Below is a small trained network, with its code and all its weights. Each question gives an input and a class and asks what happens when units are switched off, that is, made to give their printed mean instead of their output.

import numpy as np


def w(rows, s, z=0):
    codes = np.array(rows[::2]) - 128.0
    scale = np.full(codes.shape[1], s)
    scale[-1] = z or s
    return codes * scale


def f(y):
    return np.maximum(y, 0)


def log_softmax(a):
    a = a - a.max(-1, keepdims=True)
    return a - np.log(np.exp(a).sum(-1, keepdims=True))


def net(x, mask):
    res = np.array(x, float).reshape(1, 8) / 4 @ E
    y = f(res @ A[0][:, :-1].T + A[0][:, -1])
    res = res + np.where(mask, y, B[0][:, -1]) @ B[0][:, :-1]
    return log_softmax(res[-1] @ U[:, :-1].T + U[:, -1])


A, B = {}, {}
E = w([
[181,127,216,149,70],'x0',
[104,127,71,251,51],'x1',
[128,129,127,130,131],'x2',
[127,127,128,128,129],'x3',
[201,154,60,129,131],'x4',
[127,127,125,129,127],'x5',
[158,2,122,169,172],'x6',
[130,176,180,216,232],'x7',
],0.0094)
A[0] = w([
[150,135,166,57,197,87],'neuron 0',
[161,199,165,183,204,14],'neuron 1',
[112,204,117,120,111,181],'neuron 2',
[135,163,166,182,199,2],'neuron 3',
[85,198,97,95,118,79],'neuron 4',
[149,120,190,136,105,230],'neuron 5',
[54,128,174,104,133,185],'neuron 6',
[90,137,92,102,171,83],'neuron 7',
[105,214,139,98,99,17],'neuron 8',
[120,87,81,66,41,57],'neuron 9',
[185,139,86,120,131,238],'neuron 10',
[205,139,76,102,103,163],'neuron 11',
[92,126,81,107,149,240],'neuron 12',
[153,155,161,68,162,65],'neuron 13',
[203,139,144,135,106,193],'neuron 14',
[154,107,135,56,125,90],'neuron 15',
[139,141,123,73,182,111],'neuron 16',
[183,161,92,132,164,196],'neuron 17',
[159,22,116,139,156,2],'neuron 18',
[178,132,184,98,134,112],'neuron 19',
[98,180,107,190,69,51],'neuron 20',
[137,181,168,115,74,105],'neuron 21',
[203,143,179,160,75,102],'neuron 22',
[129,155,139,193,202,67],'neuron 23',
[224,171,103,148,171,137],'neuron 24',
[11,87,169,132,148,207],'neuron 25',
[177,99,162,121,83,118],'neuron 26',
],0.011,0.0062)
B[0] = w([
[145,111,97,198,34,230],'neuron 0',
[174,195,107,61,95,210],'neuron 1',
[149,58,190,162,173,228],'neuron 2',
[176,234,97,58,97,191],'neuron 3',
[175,108,131,138,201,197],'neuron 4',
[47,117,91,86,181,228],'neuron 5',
[97,100,176,133,113,223],'neuron 6',
[105,119,62,124,154,173],'neuron 7',
[251,15,205,159,199,183],'neuron 8',
[194,232,119,61,96,236],'neuron 9',
[62,76,233,121,113,226],'neuron 10',
[98,82,190,105,88,216],'neuron 11',
[82,153,92,118,182,238],'neuron 12',
[141,93,47,215,94,191],'neuron 13',
[56,92,130,99,150,208],'neuron 14',
[151,193,98,167,88,196],'neuron 15',
[109,96,95,184,95,200],'neuron 16',
[54,126,181,122,106,213],'neuron 17',
[255,97,185,163,216,193],'neuron 18',
[96,97,19,186,122,192],'neuron 19',
[155,93,81,186,101,215],'neuron 20',
[134,130,120,120,195,194],'neuron 21',
[94,115,36,121,176,199],'neuron 22',
[155,210,114,92,84,210],'neuron 23',
[96,101,213,110,105,208],'neuron 24',
[116,107,196,101,83,254],'neuron 25',
[114,197,92,115,190,192],'neuron 26',
],0.0076,0.0079)
U = w([
[247,90,145,147,201,56],'0',
[198,194,96,60,80,67],'1',
[138,110,59,234,46,68],'2',
[99,117,128,117,136,255],'3',
[100,120,124,121,133,242],'4',
[67,104,191,103,92,28],'5',
[65,126,47,104,210,95],'6',
[107,125,128,125,132,203],'7',
],0.014,0.008)

Each question gives the input, the list of numbers given to net, and the class t.
The units are the neurons (one row each of A and B). Each row of codes is followed by its name. A weight is (code - 128) times the scale printed after its matrix; where a second scale follows, it is the last column's (A, B and U).
mask holds one flag per neuron, in row order. A switched-off neuron (its flag False) gives its mean, the last column of its row in B, instead of its output. The means were averaged over made-up inputs and are rounded, as every weight is.
A unit's drop is (log p(t) with every unit on - log p(t) with that unit switched off) / (log p(t) with every unit on - log p(t) with every unit switched off).
The circuit of an input: a set's keep is (log p(t) with only the set's units on - log p(t) with every unit switched off) / (log p(t) with every unit on - log p(t) with every unit switched off). Starting from the 12 units with the biggest drops (on a tie, the unit counted first), units are removed one at a time, each time the one whose removal leaves the highest keep (on an exact tie, the one counted first), for as long as the keep stays at least 0.8.
circuit, biggest first: the units of the circuit, biggest drop first
most important unit: the unit with the biggest drop
top k neurons: the k neurons with the biggest drops, biggest first
input [-5,8,0,-7,-1,7,5,-8], class 1: most important unit => neuron 9
input [-5,-8,-3,-3,2,-8,-3,-6], class 2: circuit, biggest first => neuron 0; neuron 13; neuron 16
input [-4,7,-4,5,8,-2,4,-7], class 5: circuit, biggest first => neuron 10; neuron 11
input [-1,0,-1,3,-6,-3,0,-7], class 1: top 2 neurons => neuron 9; neuron 10
input [-8,1,-3,5,5,-4,-5,8], class 1: top 2 neurons => neuron 1; neuron 23
input [4,-8,-5,0,-8,-1,-7,7], class 2: circuit, biggest first => neuron 0; neuron 13
input [8,-8,0,0,-6,-1,-4,-3], class 2: circuit, biggest first => neuron 13; neuron 19
input [1,4,-5,-7,3,7,-1,-3], class 4: circuit, biggest first => neuron 0; neuron 13
input [5,0,-7,5,2,8,-7,8], class 1: top 2 neurons => neuron 1; neuron 3
input [8,-6,-1,0,1,-8,1,0], class 6: circuit, biggest first => neuron 5; neuron 22; neuron 19
input [8,3,-7,-5,5,7,1,3], class 6: circuit, biggest first => neuron 22; neuron 5; neuron 14
input [2,1,5,-7,7,-5,-8,-1], class 0: top 3 neurons => neuron 8; neuron 4; neuron 2
input [8,7,2,4,-3,7,4,3], class 6: circuit, biggest first => neuron 5; neuron 22; neuron 0
input [-3,-6,4,-5,-4,-4,7,-2], class 0: circuit, biggest first => neuron 18
input [4,-1,8,-7,-8,0,-8,-1], class 0: circuit, biggest first => neuron 8; neuron 21
input [8,-1,7,-1,8,-5,3,4], class 5: top 2 neurons => neuron 24; neuron 10
input [-1,-7,-1,2,-6,-7,1,8], class 1: circuit, biggest first => neuron 3; neuron 1
input [8,3,-2,1,8,4,1,-3], class 5: top 3 neurons => neuron 11; neuron 10; neuron 24
input [7,-6,0,4,7,2,-8,4], class 0: top 3 neurons => neuron 8; neuron 2; neuron 21
input [2,-6,-4,2,-2,-7,5,-7], class 1: top 3 neurons => neuron 9; neuron 15; neuron 2
input [-6,-8,-1,-4,5,1,-7,8], class 1: top 3 neurons => neuron 1; neuron 3; neuron 23
input [6,0,8,5,6,-4,7,-4], class 3: top 2 neurons => neuron 14; neuron 8
